Table B holds the same points as the rows below, measured another way and shuffled. Each row below is followed by which row of B it is.
In the rows, 128 means zero.
B (27 x 70):
90	128	123	123	150	171	104	129	98	119	110	126	139	129	144	122	143	139	145	125	158	135	120	111	139	118	98	118	144	145	97	111	132	133	148	111	117	134	116	148	131	143	161	109	140	166	108	126	119	115	129	107	131	140	122	132	148	90	130	90	141	173	132	115	135	118	126	129	127	116
146	125	118	99	150	135	122	119	94	130	121	129	131	140	126	119	125	124	94	120	135	124	129	109	158	137	84	89	131	148	128	111	137	128	183	129	120	108	133	133	135	126	170	106	152	136	102	127	149	121	133	108	163	147	125	137	165	99	136	129	121	139	139	121	135	119	118	133	124	139
73	124	132	151	159	156	111	135	130	108	123	106	125	145	135	133	129	151	152	123	152	119	108	138	176	137	144	154	129	169	104	131	116	120	105	113	124	135	103	162	106	144	132	116	126	158	133	125	126	100	135	102	105	110	130	126	123	85	108	105	165	158	132	132	114	125	124	105	125	109
136	143	140	120	126	126	136	119	127	110	148	114	109	149	142	137	114	131	111	163	135	119	142	140	165	126	104	159	113	167	118	118	121	101	120	137	127	123	98	145	124	115	133	110	137	123	127	117	159	110	135	99	113	121	128	112	123	88	130	120	145	118	124	158	116	107	134	103	121	114
65	102	138	156	152	136	100	151	149	126	115	121	129	116	116	126	139	151	183	90	124	129	87	126	135	126	183	125	139	96	111	148	117	134	101	97	114	154	133	131	93	149	87	138	105	144	139	131	85	130	126	146	97	90	136	142	120	153	112	117	136	162	137	119	124	155	132	126	135	110
162	136	138	125	129	128	142	132	95	143	149	140	126	127	105	122	134	139	138	149	148	118	125	118	96	119	121	136	127	135	136	151	147	128	149	145	135	113	131	122	146	118	125	134	126	110	137	141	141	153	130	136	134	149	128	141	145	129	145	122	118	112	132	121	132	125	126	142	119	139
196	154	136	118	98	101	165	124	118	140	178	135	126	121	120	128	122	118	110	180	129	116	168	135	86	124	118	140	115	124	154	154	150	122	134	144	146	119	122	103	161	99	130	136	113	84	133	130	148	150	135	149	129	150	129	122	128	148	150	132	117	86	117	144	129	116	139	145	122	139
167	130	135	100	109	97	146	130	130	128	143	142	125	116	117	132	125	116	125	127	106	131	142	134	75	120	119	127	126	96	139	145	133	120	153	137	137	136	144	104	149	116	114	137	112	79	135	127	132	158	134	153	128	140	128	134	125	161	146	149	103	88	133	137	132	133	136	141	133	136
149	124	120	138	100	107	161	123	162	128	139	127	112	125	137	144	117	105	124	111	105	124	140	148	132	129	149	151	105	98	152	130	103	102	85	135	129	121	125	130	135	106	93	117	116	91	145	112	132	124	116	145	125	116	130	117	85	122	126	166	132	106	112	149	121	133	128	110	134	125
73	123	150	155	138	147	108	148	124	123	133	132	132	117	125	121	142	154	194	125	151	133	96	126	130	120	153	149	150	131	101	156	132	126	129	108	125	158	118	139	106	147	98	130	125	155	140	141	101	123	139	137	91	110	133	145	126	102	116	89	151	172	137	124	130	138	128	123	124	113
112	118	125	125	133	122	130	131	140	119	125	114	119	137	143	133	123	118	124	133	129	124	124	144	164	135	143	141	124	134	116	119	114	110	88	121	125	139	112	146	118	127	130	121	126	120	123	115	134	110	128	124	120	111	129	114	104	109	119	131	143	132	114	141	121	120	129	105	132	118
114	135	118	125	121	116	136	115	144	118	136	115	118	131	152	140	117	125	114	133	136	121	133	145	171	129	128	141	117	146	107	105	109	111	122	127	120	120	101	150	118	123	143	105	132	129	121	110	144	104	126	92	125	118	126	114	121	112	123	115	145	136	110	154	123	111	131	104	126	111
167	167	134	111	119	140	148	109	74	123	146	148	132	139	141	115	126	133	112	200	170	111	137	98	146	110	49	131	128	190	127	119	158	115	157	156	137	104	114	135	152	109	180	106	178	138	114	133	167	123	143	98	141	174	118	128	164	66	146	89	137	143	119	128	140	90	118	132	111	141
148	138	131	124	120	123	143	122	139	118	143	120	111	142	145	137	121	123	120	160	139	124	136	139	165	130	116	155	121	154	119	122	121	98	100	138	136	127	102	146	124	113	133	110	138	115	124	123	158	111	134	110	113	129	129	108	114	91	126	122	145	115	123	151	125	114	126	104	120	120
177	144	139	113	103	107	146	123	113	145	147	138	113	115	121	135	123	123	111	148	89	123	150	131	78	118	121	126	124	113	143	147	147	100	162	146	130	115	138	86	153	114	113	139	131	85	130	133	137	154	118	146	140	147	130	129	140	167	149	138	96	92	135	130	128	129	145	146	121	139
72	128	149	152	125	132	105	139	137	124	143	110	118	115	131	137	133	150	149	130	104	126	115	148	115	118	167	161	128	119	87	150	117	93	90	108	114	152	90	126	107	147	99	136	115	135	139	128	102	115	127	132	83	91	133	132	114	141	121	94	135	149	129	134	117	131	162	115	133	104
135	123	131	114	134	123	130	129	117	127	129	115	125	138	129	132	112	129	104	127	131	125	133	130	147	131	116	128	124	146	122	127	122	118	121	133	121	123	125	130	127	118	132	124	115	100	126	124	149	126	121	120	132	122	131	121	133	127	136	131	128	120	133	138	122	122	132	124	131	123
85	128	141	165	138	147	107	145	128	129	131	128	131	119	117	126	141	162	188	111	146	129	87	130	120	130	178	151	137	131	103	160	123	123	126	107	108	149	119	137	109	144	81	141	109	151	148	136	103	131	126	135	98	109	132	143	133	126	124	100	141	167	136	134	122	147	131	129	130	117
174	146	146	124	96	103	148	125	121	145	162	137	112	111	112	136	114	126	117	147	104	114	146	141	84	123	148	138	113	140	158	163	152	104	148	140	130	116	143	88	141	103	86	140	123	102	146	137	122	143	118	136	137	131	131	124	142	163	147	137	108	118	138	145	125	130	148	144	129	143
95	121	139	115	151	146	106	132	93	130	128	130	142	129	123	116	133	151	140	129	156	131	119	112	107	120	102	108	144	162	109	141	152	137	172	114	122	134	131	119	133	142	142	128	127	141	125	151	123	143	131	121	135	140	136	141	169	121	133	88	133	135	147	123	130	130	130	147	124	127
146	132	124	104	146	148	129	118	89	127	129	140	136	141	135	114	129	124	105	145	152	124	129	99	153	119	69	102	138	157	129	115	144	137	162	140	137	110	132	134	142	122	175	106	163	137	108	132	153	129	143	108	152	160	123	132	156	83	133	116	131	130	131	120	131	110	114	134	120	136
177	142	142	121	101	109	152	128	118	142	160	138	115	114	117	130	122	126	130	151	119	122	138	135	91	127	135	140	119	125	150	154	145	108	155	143	135	126	135	98	144	110	101	138	115	100	139	135	142	152	134	147	127	142	128	133	133	143	148	136	112	103	134	142	133	133	136	141	124	138
165	134	138	139	110	94	151	135	143	126	161	122	109	127	108	143	115	135	136	160	121	104	122	156	106	123	163	169	108	138	127	165	126	92	104	140	130	119	116	116	121	114	88	143	109	75	156	133	151	140	126	142	102	121	131	124	117	141	133	129	125	104	129	155	118	131	145	126	123	129
162	147	129	110	112	126	136	120	105	132	141	129	115	120	129	131	126	121	113	151	119	128	145	122	114	122	99	133	115	135	127	132	134	105	161	135	126	116	120	114	142	115	139	120	131	112	119	126	150	138	128	122	131	146	118	130	151	132	147	121	106	108	134	139	132	118	142	133	120	135
94	119	125	128	133	126	119	127	148	93	120	120	132	145	144	130	138	125	130	133	148	131	103	122	174	127	125	141	134	131	110	118	117	143	80	120	128	145	103	157	110	141	154	119	152	130	115	120	123	109	143	125	108	118	130	111	90	92	108	117	158	141	112	132	128	130	117	103	130	114
168	146	134	135	86	98	166	123	151	120	164	129	106	130	129	145	118	114	137	142	117	120	138	147	108	126	145	177	109	126	148	153	108	96	99	142	132	127	109	119	137	104	87	123	121	82	157	114	145	134	125	143	107	126	125	118	94	120	132	145	126	99	112	157	126	132	134	115	124	129
95	119	127	117	132	141	117	126	120	112	122	140	144	125	143	120	139	127	147	122	140	138	115	115	133	121	115	120	146	125	114	130	128	129	123	116	122	151	123	143	126	144	148	120	139	145	106	131	110	121	143	136	116	128	125	127	111	102	120	114	139	148	121	128	134	132	122	125	129	123
Rows of B count from 0, top down.

157	122	109	175	99	121	138	133	128	83	127	134	125	146	126	134	132	124	138	177	110	121	58	117	189	137	130	134	100	127	131	143	115	135	130	128	126	131	110	132	126	129	122	125	125	119	129	120	242	117	149	127	132	128	131	128	146	83	161	144	185	115	133	131	138	137	129	108	125	120	124	154	151	132	132 : 12
136	143	113	138	141	118	130	125	121	153	127	98	131	124	56	121	125	133	120	126	122	128	64	113	115	126	135	129	147	124	146	123	145	137	133	116	109	135	67	145	133	137	127	126	122	109	90	111	106	127	152	123	123	124	135	121	131	97	125	138	144	141	120	133	134	127	124	112	127	125	122	106	136	135	134 : 18
128	135	123	145	134	105	139	130	118	119	127	128	130	129	94	128	126	138	140	158	119	125	74	123	134	128	133	132	128	127	129	135	125	140	132	125	115	128	125	133	130	130	124	128	110	118	112	124	161	125	134	118	129	126	135	130	139	114	144	133	157	139	123	131	133	135	132	117	127	125	126	130	136	127	149 : 23
152	103	121	146	66	133	124	136	130	96	130	130	140	134	149	135	129	135	133	175	127	112	120	122	113	113	137	144	132	134	121	127	143	137	122	125	116	124	108	134	116	136	136	129	129	115	118	132	136	128	153	132	133	131	145	129	138	144	191	133	126	130	136	129	133	132	125	108	123	122	122	139	132	124	158 : 19
123	111	134	99	95	137	118	113	141	155	133	117	134	114	141	132	129	121	120	115	145	133	215	128	74	123	136	132	145	134	125	129	143	116	120	123	133	124	128	111	125	135	153	128	144	137	141	140	44	137	140	141	131	132	134	121	120	182	147	115	60	118	142	124	115	118	127	137	127	128	128	126	120	123	111 : 4
121	140	120	135	128	107	132	125	115	149	129	104	132	116	77	124	126	138	124	124	119	132	65	117	121	129	130	129	148	127	142	129	141	133	131	120	113	133	73	131	128	129	126	126	116	113	96	119	129	128	143	124	127	124	131	124	133	123	131	128	147	132	120	129	127	131	124	117	129	125	122	113	135	132	134 : 21
143	141	117	133	121	136	125	115	141	144	130	145	125	145	185	134	130	116	129	174	135	134	189	134	153	120	122	124	108	126	125	105	124	132	127	117	142	124	169	131	135	136	130	128	150	142	157	144	129	119	123	133	125	132	126	123	127	137	137	142	57	124	123	126	132	113	136	142	134	133	136	137	133	129	113 : 2
134	122	127	139	114	113	130	132	125	120	128	118	138	112	97	130	126	137	128	131	124	127	63	116	120	131	136	139	139	130	136	135	147	131	128	122	114	127	80	130	125	134	133	129	129	111	107	120	156	132	154	132	131	128	142	127	137	127	158	123	128	134	127	130	124	137	121	106	123	124	120	129	131	129	138 : 5
131	119	125	110	85	128	120	111	140	168	133	120	133	118	133	133	129	119	118	140	144	136	169	125	98	124	130	131	141	131	130	123	149	121	123	119	148	128	121	115	126	136	148	127	149	132	137	138	83	132	150	139	134	132	138	116	125	177	172	119	65	119	135	124	115	113	129	130	131	126	126	129	126	125	102 : 17
145	101	125	138	87	129	128	132	142	102	134	152	135	132	167	139	131	121	131	168	134	129	147	130	139	132	133	133	106	133	116	132	121	129	124	131	126	125	174	122	118	129	132	129	144	135	151	140	155	129	134	141	136	125	137	128	139	139	178	128	138	113	144	123	120	133	128	134	126	125	131	154	130	126	125 : 0
115	132	127	137	138	107	130	140	117	133	126	114	136	117	54	122	125	141	129	122	122	129	64	116	96	130	137	133	148	127	136	128	141	136	132	128	104	129	76	136	123	131	121	128	108	110	89	113	132	132	142	121	127	121	135	131	127	100	141	122	157	144	124	132	127	137	122	111	125	127	120	114	128	132	147 : 14
112	149	126	119	149	121	127	118	130	152	130	128	118	135	160	128	129	119	128	135	130	130	176	132	160	141	117	117	115	124	132	119	120	128	132	127	131	131	157	121	135	125	122	127	130	141	139	133	118	123	99	133	124	128	115	127	122	117	109	132	105	122	124	125	127	123	135	146	137	134	140	131	131	129	110 : 10
120	144	125	106	118	106	128	101	129	177	132	132	128	125	133	131	124	126	132	155	137	143	224	139	121	128	120	129	132	127	133	108	140	128	127	107	140	128	140	116	139	126	140	127	141	136	140	135	71	124	128	122	124	130	124	120	121	138	169	117	64	128	122	123	124	112	135	151	139	132	132	115	131	130	105 : 15
103	132	134	121	129	108	131	124	116	142	128	111	133	114	85	123	127	141	130	99	119	120	91	121	91	135	129	127	146	129	137	137	145	131	130	132	109	131	83	122	122	122	125	128	107	117	94	125	120	134	125	128	127	123	128	132	130	137	128	114	162	138	125	128	121	141	123	125	127	129	123	116	124	125	145 : 7
133	116	122	120	63	126	119	104	138	152	135	133	133	116	155	134	131	122	118	144	138	142	182	130	109	130	125	133	132	133	131	127	145	119	122	116	144	128	120	105	125	132	149	126	148	138	147	144	99	130	144	140	134	133	134	115	130	169	175	117	79	102	139	117	116	111	129	136	132	123	129	128	133	125	104 : 9
112	133	127	109	118	135	124	111	131	133	130	129	118	132	187	127	131	116	126	117	127	125	215	139	149	142	110	115	113	127	129	129	117	120	128	127	149	128	170	109	127	115	125	126	135	147	158	143	151	121	100	134	128	130	110	125	121	123	116	121	111	107	129	118	123	118	135	155	140	131	135	129	129	126	104 : 24
121	164	120	142	152	108	138	114	127	148	129	127	115	152	151	126	129	120	132	146	122	132	140	129	180	143	117	113	111	122	138	119	112	134	137	121	135	133	151	119	140	128	117	125	123	138	139	132	160	115	94	128	126	126	112	125	127	103	105	142	117	124	117	122	132	122	141	144	138	133	139	132	141	131	112 : 13
125	156	120	145	158	121	132	117	133	147	130	142	113	156	159	131	128	118	141	150	134	116	166	133	186	126	124	116	99	122	130	116	102	134	132	126	137	129	182	124	136	128	121	127	127	143	151	135	145	119	92	120	125	126	118	120	128	112	114	146	119	134	120	132	136	126	143	146	136	134	140	136	137	127	123 : 11
115	99	130	109	90	131	119	119	135	132	133	128	125	121	168	131	132	121	121	119	133	128	189	126	122	145	118	123	124	133	126	139	129	120	125	135	132	128	152	106	121	121	136	127	133	137	142	141	139	133	121	141	132	127	124	124	127	146	155	112	152	107	141	117	114	125	127	141	130	126	131	139	127	125	103 : 26
116	175	119	130	146	110	135	109	120	178	129	105	126	127	92	123	124	134	131	131	115	124	100	126	137	132	119	126	139	125	148	116	139	135	133	106	121	130	93	134	142	123	128	126	123	125	103	120	118	119	126	125	119	129	122	124	128	127	119	138	86	143	107	129	135	116	132	131	139	132	129	108	140	129	129 : 22
149	108	122	163	106	133	132	142	132	74	125	144	128	139	148	132	131	128	134	161	115	115	92	119	158	128	133	132	111	130	122	149	119	130	127	139	121	126	133	130	122	132	123	128	119	123	123	127	202	127	140	133	133	129	132	132	142	113	136	135	172	123	134	132	136	142	126	112	122	122	124	152	136	127	139 : 20
146	92	125	161	125	144	128	143	136	86	124	147	131	143	141	133	129	123	136	169	118	110	106	121	150	118	136	132	115	127	115	145	110	131	129	142	114	127	156	137	125	135	120	130	114	125	116	125	182	128	133	131	132	128	133	137	141	125	126	140	168	133	134	135	139	144	129	115	120	126	127	157	130	124	149 : 1
129	146	123	132	140	124	132	129	127	126	125	130	125	136	140	128	127	128	133	151	117	116	121	127	153	126	125	125	117	130	133	125	125	136	130	124	120	128	134	134	134	130	116	128	117	127	116	127	128	121	121	131	125	133	122	130	132	124	120	144	123	136	120	130	138	133	132	132	133	132	131	129	134	127	143 : 16
97	162	134	116	183	108	135	123	124	192	129	118	117	120	121	120	128	120	128	81	127	136	144	130	139	150	116	108	120	124	142	126	111	124	142	132	136	136	137	119	139	121	117	126	122	138	132	126	103	126	96	125	124	125	114	126	115	109	66	116	129	128	113	126	124	129	132	149	135	135	138	119	127	130	101 : 8
133	169	111	152	156	111	138	115	125	146	129	133	116	154	153	127	128	123	136	177	117	127	139	130	187	131	119	115	103	120	135	113	111	139	135	113	132	131	145	130	145	130	116	126	126	138	136	131	168	112	103	123	122	127	116	124	129	101	113	150	117	131	116	128	142	122	142	143	140	133	138	131	145	129	129 : 3
101	170	123	123	162	97	140	111	118	198	131	105	120	125	96	119	126	126	133	109	118	137	100	130	134	144	115	116	127	123	149	122	125	130	139	115	140	135	99	123	138	122	123	125	119	130	124	122	130	118	112	118	122	127	117	120	120	109	91	121	122	132	110	126	127	124	133	145	141	132	133	112	137	130	116 : 25
115	144	120	133	139	102	134	130	110	133	127	99	132	117	69	120	124	140	130	110	118	123	56	118	151	140	128	129	143	126	143	118	145	136	134	119	113	133	64	142	127	127	118	126	111	116	92	111	148	126	136	118	122	123	128	126	128	102	126	126	170	139	116	130	132	131	122	114	129	127	126	107	133	137	142 : 6
